The symbols move the objects like this.
x730 d x982
x730 y x876
x730 b x619
x730 p x184
x730 m x204
x730 s x864
x925 d x707
x925 y x393
x925 b x365
x925 p x260
x925 m x366
x925 s x175
x455 d x160
x455 y x243
x455 b x726
x455 p x82
x455 m x928
x455 s x178
x393 d x383
x393 y x705
x393 b x366
x393 p x116
x393 m x41
x393 s x260
x644 d x116
x644 y x997
x644 b x721
x644 p x88
x644 m x855
x644 s x197
x250 d x597
x250 y x179
x250 b x251
x250 p x160
x250 m x786
x250 s x496
x619 d x249
x619 y x204
x619 b x871
x619 p x14
x619 m x582
x619 s x417
x400 d x247
x400 y x212
x400 b x260
x400 p x603
x400 m x116
x400 s x41
x88 d x997
x88 y x249
x88 b x659
x88 p x619
x88 m x675
x88 s x221
x181 d x55
x181 y x778
x181 b x564
x181 p x551
x181 m x925
x181 s x476
x871 d x675
x871 y x582
x871 b x424
x871 p x56
x871 m x982
x871 s x666
x41 d x400
x41 y x603
x41 b x438
x41 p x618
x41 m x644
x41 s x186
x179 d x726
x179 y x853
x179 b x786
x179 p x293
x179 m x554
x179 s x160
x855 d x618
x855 y x826
x855 b x212
x855 p x675
x855 m x221
x855 s x659
x56 d x582
x56 y x669
x56 b x730
x56 p x597
x56 m x876
x56 s x658
x476 d x181
x476 y x551
x476 b x426
x476 p x366
x476 m x175
x476 s x365
x475 d x486
x475 y x55
x475 b x902
x475 p x181
x475 m x819
x475 s x218
x761 d x175
x761 y x438
x761 b x707
x761 p x247
x761 m x383
x761 s x778
x212 d x197
x212 y x221
x212 b x116
x212 p x715
x212 m x351
x212 s x603
x82 d x243
x82 y x685
x82 b x853
x82 p x819
x82 m x218
x82 s x902
x204 d x658
x204 y x250
x204 b x582
x204 p x496
x204 m x251
x204 s x14
x221 d x88
x221 y x619
x221 b x351
x221 p x417
x221 m x871
x221 s x715
x251 d x184
x251 y x786
x251 b x678
x251 p x912
x251 m x447
x251 s x669
x424 d x715
x424 y x982
x424 b x88
x424 p x730
x424 m x249
x424 s x826
x14 d x204
x14 y x496
x14 b x56
x14 p x447
x14 m x669
x14 s x678
x426 d x564
x426 y x175
x426 b x685
x426 p x761
x426 m x910
x426 s x55
x902 d x82
x902 y x819
x902 b x293
x902 p x564
x902 m x781
x902 s x747
x383 d x441
x383 y x721
x383 b x551
x383 p x705
x383 m x400
x383 s x393
x186 d x41
x186 y x618
x186 b x247
x186 p x855
x186 m x197
x186 s x721
x864 d x730
x864 y x184
x864 b x417
x864 p x251
x864 m x14
x864 s x582
x496 d x250
x496 y x160
x496 b x669
x496 p x455
x496 m x912
x496 s x447
x551 d x778
x551 y x400
x551 b x175
x551 p x41
x551 m x260
x551 s x366
x580 d x9
x580 y x812
x580 b x496
x580 p x554
x580 m x160
x580 s x786
x658 d x56
x658 y x597
x658 b x864
x658 p x250
x658 m x184
x658 s x204
x876 d x678
x876 y x9
x876 b x204
x876 p x580
x876 m x250
x876 s x184
x218 d x475
x218 y x181
x218 b x747
x218 p x476
x218 m x564
x218 s x781
x366 d x551
x366 y x41
x366 b x761
x366 p x186
x366 m x438
x366 s x441
x659 d x855
x659 y x675
x659 b x603
x659 p x871
x659 m x715
x659 s x351
x910 d x365
x910 y x441
x910 b x181
x910 p x383
x910 m x778
x910 s x707
x293 d x853
x293 y x781
x293 b x382
x293 p x905
x293 m x486
x293 s x243
x826 d x424
x826 y x730
x826 b x221
x826 p x864
x826 m x619
x826 s x675
x666 d x871
x666 y x56
x666 b x826
x666 p x658
x666 m x730
x666 s x249
x905 d x781
x905 y x365
x905 b x475
x905 p x910
x905 m x55
x905 s x685
x715 d x221
x715 y x417
x715 b x997
x715 p x982
x715 m x666
x715 s x424
x747 d x902
x747 y x564
x747 b x243
x747 p x426
x747 m x905
x747 s x486
x675 d x826
x675 y x864
x675 b x715
x675 p x582
x675 m x417
x675 s x871
x160 d x179
x160 y x293
x160 b x912
x160 p x243
x160 m x382
x160 s x455
x260 d x393
x260 y x116
x260 b x441
x260 p x644
x260 m x186
x260 s x438
x912 d x786
x912 y x382
x912 b x9
x912 p x928
x912 m x178
x912 s x726
x178 d x455
x178 y x82
x178 b x179
x178 p x902
x178 m x853
x178 s x812
x554 d x812
x554 y x747
x554 b x455
x554 p x486
x554 m x243
x554 s x382
x853 d x928
x853 y x218
x853 b x554
x853 p x781
x853 m x747
x853 s x293
x707 d x910
x707 y x383
x707 b x476
x707 p x393
x707 m x551
x707 s x925
x249 d x666
x249 y x658
x249 b x675
x249 p x204
x249 m x864
x249 s x619
x721 d x186
x721 y x855
x721 b x400
x721 p x659
x721 m x212
x721 s x705
x603 d x212
x603 y x715
x603 b x644
x603 p x424
x603 m x997
x603 s x618
x55 d x426
x55 y x761
x55 b x819
x55 p x778
x55 m x707
x55 s x181
x447 d x496
x447 y x455
x447 b x597
x447 p x178
x447 m x726
x447 s x9
x685 d x905
x685 y x910
x685 b x218
x685 p x707
x685 m x181
x685 s x819
x243 d x293
x243 y x905
x243 b x928
x243 p x685
x243 m x475
x243 s x82
x678 d x14
x678 y x447
x678 b x658
x678 p x9
x678 m x597
x678 s x876
x778 d x761
x778 y x247
x778 b x925
x778 p x400
x778 m x393
x778 s x551
x705 d x721
x705 y x659
x705 b x41
x705 p x351
x705 m x603
x705 s x116
x417 d x619
x417 y x14
x417 b x666
x417 p x678
x417 m x56
x417 s x982
x9 d x447
x9 y x178
x9 b x250
x9 p x812
x9 m x179
x9 s x580
x786 d x580
x786 y x554
x786 b x447
x786 p x382
x786 m x455
x786 s x912
x669 d x251
x669 y x912
x669 b x876
x669 p x726
x669 m x9
x669 s x597
x247 d x438
x247 y x197
x247 b x393
x247 p x212
x247 m x705
x247 s x400
x812 d x178
x812 y x902
x812 b x160
x812 p x747
x812 m x293
x812 s x554
x726 d x912
x726 y x928
x726 b x580
x726 p x853
x726 m x812
x726 s x179
x382 d x554
x382 y x486
x382 b x178
x382 p x475
x382 m x82
x382 s x928
x438 d x260
x438 y x644
x438 b x383
x438 p x197
x438 m x721
x438 s x247
x564 d x819
x564 y x925
x564 b x905
x564 p x175
x564 m x365
x564 s x426
x597 d x669
x597 y x726
x597 b x184
x597 p x179
x597 m x580
x597 s x250
x197 d x644
x197 y x88
x197 b x705
x197 p x221
x197 m x659
x197 s x212
x618 d x603
x618 y x424
x618 b x197
x618 p x826
x618 m x88
x618 s x855
x997 d x351
x997 y x666
x997 b x855
x997 p x249
x997 m x826
x997 s x88
x351 d x659
x351 y x871
x351 b x618
x351 p x666
x351 m x424
x351 s x997
x365 d x476
x365 y x366
x365 b x55
x365 p x441
x365 m x761
x365 s x910
x928 d x382
x928 y x475
x928 b x812
x928 p x218
x928 m x902
x928 s x853
x819 d x685
x819 y x707
x819 b x781
x819 p x925
x819 m x476
x819 s x564
x982 d x417
x982 y x678
x982 b x249
x982 p x876
x982 m x658
x982 s x730
x486 d x747
x486 y x426
x486 b x82
x486 p x55
x486 m x685
x486 s x475
x781 d x218
x781 y x476
x781 b x486
x781 p x365
x781 m x426
x781 s x905
x582 d x864
x582 y x251
x582 b x982
x582 p x669
x582 m x678
x582 s x56
x175 d x925
x175 y x260
x175 b x910
x175 p x438
x175 m x441
x175 s x761
x116 d x705
x116 y x351
x116 b x186
x116 p x997
x116 m x618
x116 s x644
x184 d x876
x184 y x580
x184 b x14
x184 p x786
x184 m x496
x184 s x251
x441 d x366
x441 y x186
x441 b x778
x441 p x721
x441 m x247
x441 s x383

The rows follow the links: the fewer symbols apart two objects are, the more alike their rows tend to be.

Each row is also shifted at random along 5 hidden directions that mean nothing.

Some objects, each with a row of numbers:
x659: -33	-7	-17	0	+1	+10	+9	-16	+13	-2	-4	-8	+9	+12	+6	+9	+10	-1	-14	+0	+7	+9	+7	-2	+16	-10	-18	+15	-9	+6	+22	-7	+4	+16	+4	+11	-3	+10	-16	+3	-20	+6	-26	+6	+8	+3	-16	-9	+4	+11	+3	-1	+9	+9	+8	+12	-6	-10	-1	+6	+1	+14	-12	-10	0	+10
x447: -55	-24	+4	+7	-4	-8	0	-24	-2	+2	+18	-18	+5	+3	-6	-11	+0	-18	+2	+7	-17	+2	+13	-11	+2	-10	+5	+7	-15	+13	+5	-4	+16	0	-4	+5	-11	+1	+1	-18	-4	+8	-20	-14	-10	+19	-27	+2	-10	-19	-4	+21	+12	+2	+25	+9	-19	+0	+0	+12	-5	+16	-12	-3	-6	0
x905: -7	-19	+14	+7	-19	-4	+0	+6	-7	+8	+0	-17	+9	-8	-4	-4	-11	-14	-3	-2	-13	-1	-7	+0	+0	-4	-9	+19	+12	-6	-3	+10	+9	+13	-4	+11	+2	-9	+2	-10	-9	+1	-2	+8	0	+10	+6	-1	-1	-2	-6	-5	-15	+3	+15	+23	-15	+14	-3	+5	-1	+19	-2	+3	-14	+9
x819: -12	-2	+19	+2	+12	-7	+2	+15	-15	-2	-2	-3	+3	-7	-9	+2	-17	-8	+5	+4	-9	+1	-9	-1	-3	-7	0	+0	+2	-14	-10	+5	+10	+7	-4	-1	-8	-1	+4	-4	+1	0	+1	+11	-5	-1	+15	+1	+2	+8	-1	-1	-17	-1	+1	+16	+3	+16	+4	+1	0	+8	+2	+2	-10	+7
x730: +21	+10	-18	-7	+14	+17	-6	-12	+16	+10	+2	+8	-12	+14	-1	+4	+1	+5	-5	+10	-1	-3	+12	-12	+4	+14	+11	-9	-3	+10	-1	-7	-8	-1	-2	+9	-2	-8	-6	-3	-15	+22	+3	-11	+1	+10	-2	+2	-2	-1	+7	-1	+7	+8	-3	-1	+2	-13	-5	+5	-3	+2	-11	-3	+14	+4
x705: +55	-2	-16	-8	-23	+4	+0	-20	+7	-5	-4	-9	+15	+14	-8	+12	+6	+6	-21	-15	+5	+5	+4	+19	-7	-2	0	+10	+4	+1	+4	-12	+10	+19	-7	+0	-1	+6	-13	-16	-1	+12	-7	-9	+15	+14	+10	+2	-6	-4	-12	+8	+3	+2	+14	+7	+2	-2	+8	+3	-4	+23	-20	-7	-7	-11
x88: -19	+1	-11	+1	+15	+8	+11	-12	+5	-3	-2	-9	+7	+10	+4	+5	+8	-3	-13	+5	+11	+7	+8	+2	+9	-15	-8	+6	-12	0	+15	-9	+7	+14	+8	+8	-10	+9	-14	+3	-14	0	-27	+6	0	+1	-17	-8	+4	+9	+7	+2	+8	+0	+4	+9	+8	-3	+2	+4	-5	+9	-12	-12	+0	+5
x982: -24	-4	-16	+2	-8	+7	-6	-11	+22	+16	+7	-6	-7	+4	+9	-7	+16	+2	-6	+3	+11	+2	+6	-5	+11	+16	-7	+6	+4	+13	+19	+8	-13	-9	+9	+15	+18	-10	+3	+2	-7	-6	-3	-10	+3	+3	-26	-6	-1	-1	+4	-10	+12	-3	+2	-13	-10	-14	-10	-2	-3	-11	+2	+4	+6	-1
x618: +6	-4	-17	-5	-11	+13	-4	-12	+16	-2	-3	-5	+6	+9	+1	+8	+10	-2	-13	-6	+8	+4	+4	+3	+13	-2	-16	+12	0	+6	+18	+3	+6	+14	-3	+10	+10	+3	-5	+3	-8	+2	-9	+2	+10	+6	-7	-6	-5	+10	+0	-6	+6	+1	+1	+7	-5	-8	+1	+2	0	+6	-11	+2	-4	+2
x685: -8	-2	+12	+5	-3	-5	+9	+21	-15	-14	-12	+17	+1	-6	+5	+5	-9	+3	+14	-1	-13	-2	-8	-8	+2	-14	-9	+1	-9	-4	-11	-3	-5	-1	-5	-14	-14	+16	-6	+17	-4	+7	+6	+19	-2	-16	+20	+3	+12	+3	-1	+2	-6	+12	-7	+5	-5	+2	+1	-1	+17	-1	+14	-5	+7	+16
x475: -25	-4	+9	-5	+12	-6	-5	+8	0	+8	-5	+10	-5	+2	-6	+1	-17	+1	+2	+3	-14	+2	-4	-11	-4	+10	+4	-1	+7	-8	-11	-2	-2	-1	-6	0	-8	-3	-3	-7	-12	+19	+18	-3	+3	+8	+21	+8	+4	+6	-4	-1	-9	+12	+7	+12	-11	+2	+1	+4	+8	+11	-2	-1	+4	+10
x383: +31	+8	+12	-10	+17	+11	-7	+5	-21	-33	-2	+14	+10	0	-14	+14	-17	-16	+9	-1	-9	-1	-5	+3	0	-28	-1	-14	-21	-5	-8	+2	+34	+24	-27	-14	-12	+17	+4	+9	+13	+9	-11	+18	-4	+1	+25	+2	-19	+15	+4	+9	-11	0	-13	+24	+16	+15	+18	+5	-3	+14	-12	+7	-9	+1
x426: +25	+5	+10	+1	-1	-8	+5	+15	-7	+8	-8	-2	+1	-4	-3	+1	-11	+8	-5	-3	+1	0	-10	+10	-10	+7	+5	+3	+20	-18	-16	-1	-8	+2	+8	+2	-2	-9	-4	-7	-3	+1	+17	+5	+4	-4	+25	+2	+12	+4	-6	-8	-17	+3	+2	+5	+6	+10	+1	-4	+2	+4	+3	-4	-3	+1
x82: -10	-10	-2	+2	-23	-13	+5	+4	+4	+11	-9	+5	-1	+3	+4	-2	0	+17	-1	-8	-10	+1	-1	-4	-4	+15	+1	+12	+12	+2	-9	-12	-21	-13	+3	-3	-8	+3	-13	-7	-13	+16	+20	-11	+9	+1	+14	+11	+19	-15	-14	+3	+2	+17	+15	-9	-21	-9	-8	+0	+17	+5	+7	-12	+12	+6
x707: -29	0	+3	-10	+7	-13	+2	0	-13	-25	-8	+18	+10	+6	-6	+12	-7	+9	+6	-12	-13	+10	-4	+3	-4	-16	-3	-6	-15	-4	-4	-17	+9	+1	-14	-26	-22	+28	-13	+4	+6	+15	-1	+1	+7	-3	+23	+11	+3	+7	-9	+20	+4	+12	+5	+4	-3	-3	+14	+1	+15	+14	-3	-11	+2	-2
x496: +23	-5	-9	+2	-11	+2	+4	-13	-3	-8	+3	+8	-4	+8	-1	0	+1	+2	+7	+3	-18	-9	+12	-11	-7	-4	+14	-3	-19	+16	-11	-17	-3	-7	-8	-10	-22	+11	-8	-4	-7	+25	+0	-12	-6	+6	-1	+11	+2	-28	-4	+19	+14	+12	+7	-7	-10	-11	-3	+6	+8	+6	-4	-12	+15	+3
x997: -3	+22	+0	-10	+50	+15	-1	-4	-4	-13	0	+12	-4	+10	-8	+12	-9	-6	+2	+14	+3	+4	+4	-4	+3	-12	+10	-22	-20	-6	0	-6	+15	+13	-5	-3	-14	+7	-4	+5	0	+8	-16	+8	-5	-1	+5	-3	-9	+23	+17	+4	-1	-3	-14	+13	+27	+2	+10	+5	-9	+3	-15	-2	+2	0
x218: +47	-14	+9	-2	-21	+5	-3	+1	-19	-22	-1	+7	+9	-1	-13	+7	-20	-18	+11	-3	-29	-10	+0	-7	-4	-21	+2	+2	-15	+7	-20	-2	+23	+18	-29	-10	-21	+12	-2	-2	-3	+26	+1	+9	-5	+10	+26	+8	-8	-16	-8	+16	-9	+13	+7	+23	-11	+9	+6	+12	+7	+24	-9	+1	-3	+12
x853: -60	-10	+19	+6	+8	-22	0	+3	-8	+16	+10	-17	-1	-10	-3	-13	-6	-4	+2	+4	-4	+6	-4	+2	-9	+6	+8	+3	+13	-10	-2	+5	-1	-12	+10	+3	+2	-12	+8	-19	+7	-13	+3	-11	-8	+5	-11	+3	+1	-5	-3	+3	-6	-6	+18	-1	-7	+11	0	-1	-7	+0	+4	+1	-11	-8
x186: +19	+11	-19	-6	-8	-4	+8	-2	+18	+14	-15	-1	+3	+12	+6	+9	+12	+30	-26	-10	+20	+11	-4	+18	-4	+20	-3	+11	+25	-12	+5	-14	-24	+1	+18	+6	+8	-4	-21	-7	-13	+2	+12	-7	+24	-2	+13	-2	+22	+11	-9	-12	0	+4	+4	-10	+6	-12	-1	-8	+5	+4	-3	-14	+3	-6
x55: -16	-11	+5	+5	-13	-14	+21	+4	-15	-14	-11	+0	+14	+2	+3	+9	-3	+7	-1	-8	-11	+5	-5	+6	-4	-21	-8	+13	-9	-7	-6	-18	-1	+6	+0	-13	-24	+23	-20	+1	-7	+7	-8	+10	+6	-8	+15	+5	+19	-5	-10	+17	+0	+15	+13	+7	-7	+3	+4	+1	+14	+17	+2	-21	0	+8
x293: +2	-19	+7	+12	-44	-16	+6	+7	-7	+2	+1	-7	+4	-13	+10	-12	+10	+3	+8	-13	-6	-5	-5	+4	-4	-1	-8	+15	+7	+8	-3	+3	-13	-15	+3	-9	+4	+3	+4	+2	+8	-10	+11	-2	+0	-7	-7	+4	+8	-24	-13	+3	+4	+2	+8	-17	-20	-2	-9	-5	+12	-9	+19	-1	-1	-2
x564: +32	-13	+22	+9	-28	-5	+4	+15	-28	-27	+0	-2	+15	-19	-2	-2	-6	-20	+18	-10	-12	-10	-9	+7	-2	-33	-11	+5	-16	+1	-8	+13	+22	+10	-18	-17	-6	+15	+14	+14	+19	-13	-9	+24	-11	-11	+8	-1	-9	-11	-4	+6	-9	-5	-6	+8	+0	+19	+8	+0	+4	+1	+12	+8	-14	+3
x212: +37	-5	-27	-3	-39	+11	-1	-9	+20	-4	-12	+6	+8	+10	+10	+9	+21	+14	-13	-17	+9	+1	+2	+7	+12	+5	-20	+18	+5	+12	+17	-2	-10	+7	-3	+2	+14	+9	-12	+11	-8	+5	+2	+0	+19	-2	+0	-4	+3	-2	-8	-8	+11	+9	-1	-6	-11	-19	-3	-3	+12	+1	0	-3	+7	+1
x597: +13	+11	+8	-2	+24	-1	-11	-7	-3	+15	+17	-10	-12	0	-13	-11	-9	-7	+2	+13	-1	-3	+8	-2	-14	+15	+30	-20	+6	-1	-14	+2	+5	-9	+2	+6	+2	-24	+16	-23	+12	+0	+7	-21	-15	+15	-6	+5	-14	-9	+6	+5	-4	-15	+2	-4	+13	+8	-1	+4	-18	-4	-9	+8	-3	-14
x666: -4	-12	-20	+6	-26	0	+3	-24	+19	+13	+6	-25	+7	+7	+7	-6	+24	+5	-17	-7	+14	+4	+10	+9	+5	+6	-8	+20	+7	+13	+22	-2	-6	+1	+14	+13	+14	-4	-6	-10	-4	-10	-15	-14	+7	+9	-34	-7	+1	-11	-7	0	+18	-6	+16	-10	-10	-11	-7	+0	-6	+3	-7	-5	-5	-9
x14: -39	+8	-3	+5	+37	+3	+15	-7	0	+5	+3	+0	-8	+9	+2	+0	-4	0	+1	+20	-4	+3	+11	-14	+3	-3	+13	-9	-16	-1	-4	-15	-4	-3	+12	+7	-21	+1	-12	-1	-19	+10	-17	-2	-11	-1	-16	0	+9	+1	+14	+7	+9	+6	+3	+5	+9	-3	-4	+6	-2	+3	-7	-15	+12	+9
x204: -35	+4	+8	+3	+38	+9	+4	-9	-7	-1	+13	-4	-6	+2	-3	-4	-8	-19	+8	+21	-4	-1	+10	-15	+4	-14	+11	-14	-21	+3	0	-1	+15	+4	+2	+6	-14	-2	+4	0	-4	+1	-26	+2	-18	+5	-21	-3	-10	+3	+18	+8	+4	-5	-2	+13	+13	+7	+0	+8	-13	+1	-11	-1	-1	+4
x675: +25	+9	-8	-4	+17	+6	+2	-23	-4	-11	+8	-6	+4	+12	-8	+5	+3	-5	-4	+5	+3	+2	+12	+6	-6	-12	+15	-12	-18	+3	+1	-12	+17	+11	-5	-4	-12	+6	-4	-11	+6	+8	-20	-9	-6	+12	-9	+1	-12	-4	+3	+17	+10	-7	+2	+4	+17	+1	+8	+6	-14	+11	-21	-5	-4	-13

From each start, follow one symbol. Which object do you reach?
Answers are names.
start -14	-13	+6	-6	-7	+0	-11	-5	-1	-5	+2	-9	+15	-1	-10	+5	-7	-14	-7	-8	-4	+7	-6	+6	+4	-10	-13	+12	+4	-4	+11	+10	+26	+22	-15	+5	+8	+2	+3	-8	+3	+1	-8	+4	+7	+12	+8	-4	-16	+13	-6	-2	-9	0	+11	+24	-10	+9	+10	+6	-4	+20	-14	+11	-20	+1
p: x41
start +18	-8	+7	-10	-15	-1	-17	-3	-2	-4	+2	-8	+12	-5	-13	+3	-7	-10	-7	-13	-3	+3	-8	+11	-3	-1	-5	+6	+12	-3	+3	+12	+21	+17	-18	+0	+12	-5	+8	-12	+12	+1	+6	-2	+8	+15	+16	-1	-19	+7	-10	-2	-13	-4	+7	+16	-6	+9	+9	+2	-5	+15	-11	+14	-19	-6
b: x707
start +31	+2	-3	-5	-19	+6	-10	+16	+8	-1	-12	+12	+1	-6	+4	+6	+2	+8	-3	-12	+10	0	-12	+6	+7	+10	-18	+8	+17	-2	+5	+14	-6	+4	-6	+1	+22	-2	+4	+15	+2	-7	+19	+13	+13	-9	+20	-4	0	+13	-3	-20	-11	+2	-14	-1	-5	-3	-1	-6	+8	-8	+11	+11	-1	+4
m: x438
start -23	+8	+9	-13	+16	-11	-13	+9	-5	-5	-3	+13	+1	-3	-9	+4	-8	+7	+4	-9	+1	+10	-9	+7	-7	+5	+1	-12	+7	-11	-2	+4	+7	-4	-10	-14	+5	+2	+6	-2	+17	-1	+16	-2	+7	+0	+21	+6	-9	+19	-7	+0	-9	-2	-5	+0	+4	+4	+12	-4	+2	-1	+2	+8	-6	-8
p: x260
start +24	+0	+5	-3	-2	-11	+4	+6	-5	+11	-7	-11	+7	+2	-9	+3	-11	+9	-14	-5	-1	+6	-6	+14	-15	+9	+10	+8	+23	-19	-14	-10	-4	+7	+6	+3	-5	-10	-9	-21	-5	+7	+11	-5	+10	+8	+24	+4	+10	+1	-12	-1	-16	+3	+14	+9	+4	+12	+1	-1	-1	+17	-9	-9	-7	-3
m: x925
start -14	+0	-5	+5	-20	-11	+8	+8	+4	-5	-10	-1	+9	-9	+17	+0	+21	+15	-5	-19	+23	+8	-10	+19	+6	-4	-25	+10	+6	-4	+19	+7	-12	-6	+13	-7	+18	+11	+1	+18	+12	-31	-4	+12	+13	-21	-10	-10	+10	+10	-5	-11	+7	-8	-8	-18	+3	-5	+2	-12	+6	-18	+18	-2	-6	-6
b: x438
start -25	+18	+5	-15	+37	+2	-12	+18	+5	+10	-10	+14	-9	-2	-5	+8	-12	+8	-6	+3	+12	+10	-13	+1	+2	+19	-2	-12	+20	-20	0	+8	-5	+1	+3	+5	+12	-12	+4	+4	+2	-2	+18	+6	+9	-3	+25	-1	+1	+38	+7	-21	-19	-2	-15	+7	+14	+4	+7	-5	-3	-5	+1	+9	-2	+3
y: x186
start +23	+17	+7	-2	+17	+1	-11	+7	-15	-19	+8	+25	-15	-7	-3	-6	-4	-3	+30	+8	-10	-14	+3	-11	-8	-5	+21	-34	-22	+11	-16	+2	+4	-22	-12	-24	-7	+6	+20	+13	+28	0	+11	-5	-17	-10	0	+10	-14	-14	+9	+14	+7	-8	-22	-21	+13	-1	+4	-1	+1	-27	+13	+11	+13	-10
m: x786
start +41	+14	-8	+1	+6	+11	+8	-6	-6	-18	-1	+5	+3	+6	+2	+7	+8	-2	+1	+1	+6	-3	+5	+5	+1	-16	+2	-10	-20	+4	+0	-8	+5	+8	0	-8	-8	+12	-3	+12	+4	-3	-17	+8	-4	-7	-6	-2	-3	-2	+8	+7	+9	-5	-13	-4	+20	-1	+4	-2	-5	-4	-4	-6	+3	-4
y: x417
start -16	+6	-3	+4	+12	+2	+4	-11	+3	+2	+7	-15	+4	-2	+3	-3	+12	-4	-5	+3	+17	+4	+4	+9	+4	-6	-1	-1	-2	-1	+16	+4	+6	+2	+12	+5	+10	-2	+6	0	+10	-22	-22	+1	-5	-3	-27	-10	-5	+7	+7	-3	+7	-17	-3	-4	+15	+2	+3	-2	-13	-8	-3	+2	-10	-12
s: x826
start -10	+3	-2	+3	-2	+11	-9	+4	+11	+8	+5	-12	0	-12	+9	-7	+14	-10	-4	0	+24	+0	-5	+5	+14	+3	-18	+6	+10	0	+24	+27	+4	+6	+9	+16	+35	-13	+18	+13	+9	-35	-11	+10	+1	-6	-26	-17	-12	+20	+10	-25	-3	-19	-15	-3	+7	+3	-2	-7	-12	-20	+7	+20	-14	-5
b: x618
start +29	+3	-12	-5	0	+9	-2	-24	-6	-26	+7	+10	+5	+14	-6	+7	+6	-8	+7	0	-9	-5	+15	-3	-1	-22	+8	-13	-34	+18	+2	-14	+20	+6	-19	-15	-19	+23	-5	+3	+7	+15	-19	-6	-6	+6	-9	+5	-16	-15	+2	+25	+18	+0	-1	-3	+5	-9	+7	+7	+0	+8	-15	-4	+6	-8
b: x675
start +46	-4	-6	+15	-26	+7	+19	-5	-9	-15	+1	0	+1	0	+10	-2	+11	-3	+11	+2	-8	-14	+11	-6	+1	-19	+2	+2	-25	+18	-7	-9	-5	-4	+0	-9	-16	+17	-6	+16	-4	+1	-16	+9	-11	-11	-17	+1	+9	-30	+3	+14	+15	+3	-3	-12	-1	-5	-8	+1	+6	-7	+9	-12	+13	+5
y: x9
start +27	+11	-2	-7	+15	+2	+3	+1	+0	+3	-6	-7	+6	+6	-8	+11	-7	+5	-17	-2	+11	+8	-3	+16	-8	+3	+5	0	+14	-18	-3	-7	+5	+17	+4	+6	-2	-7	-9	-12	-5	+3	-3	+1	+7	+6	+18	-2	+3	+17	-1	-4	-12	-3	+3	+11	+18	+9	+7	0	-10	+14	-14	-5	-8	-5
b: x393
start -26	+3	-6	-8	+24	+12	-6	-13	+9	-3	+4	-4	+4	+9	-7	+8	-3	-10	-10	+5	+5	+8	+4	-2	+10	-7	-6	-3	-7	-1	+16	+3	+20	+19	-5	+10	+3	+1	-1	-3	-5	+3	-18	+1	+1	+11	-7	-7	-14	+23	+7	-1	+1	-2	+2	+19	+7	+1	+7	+7	-10	+11	-19	+5	-8	+1
s: x659
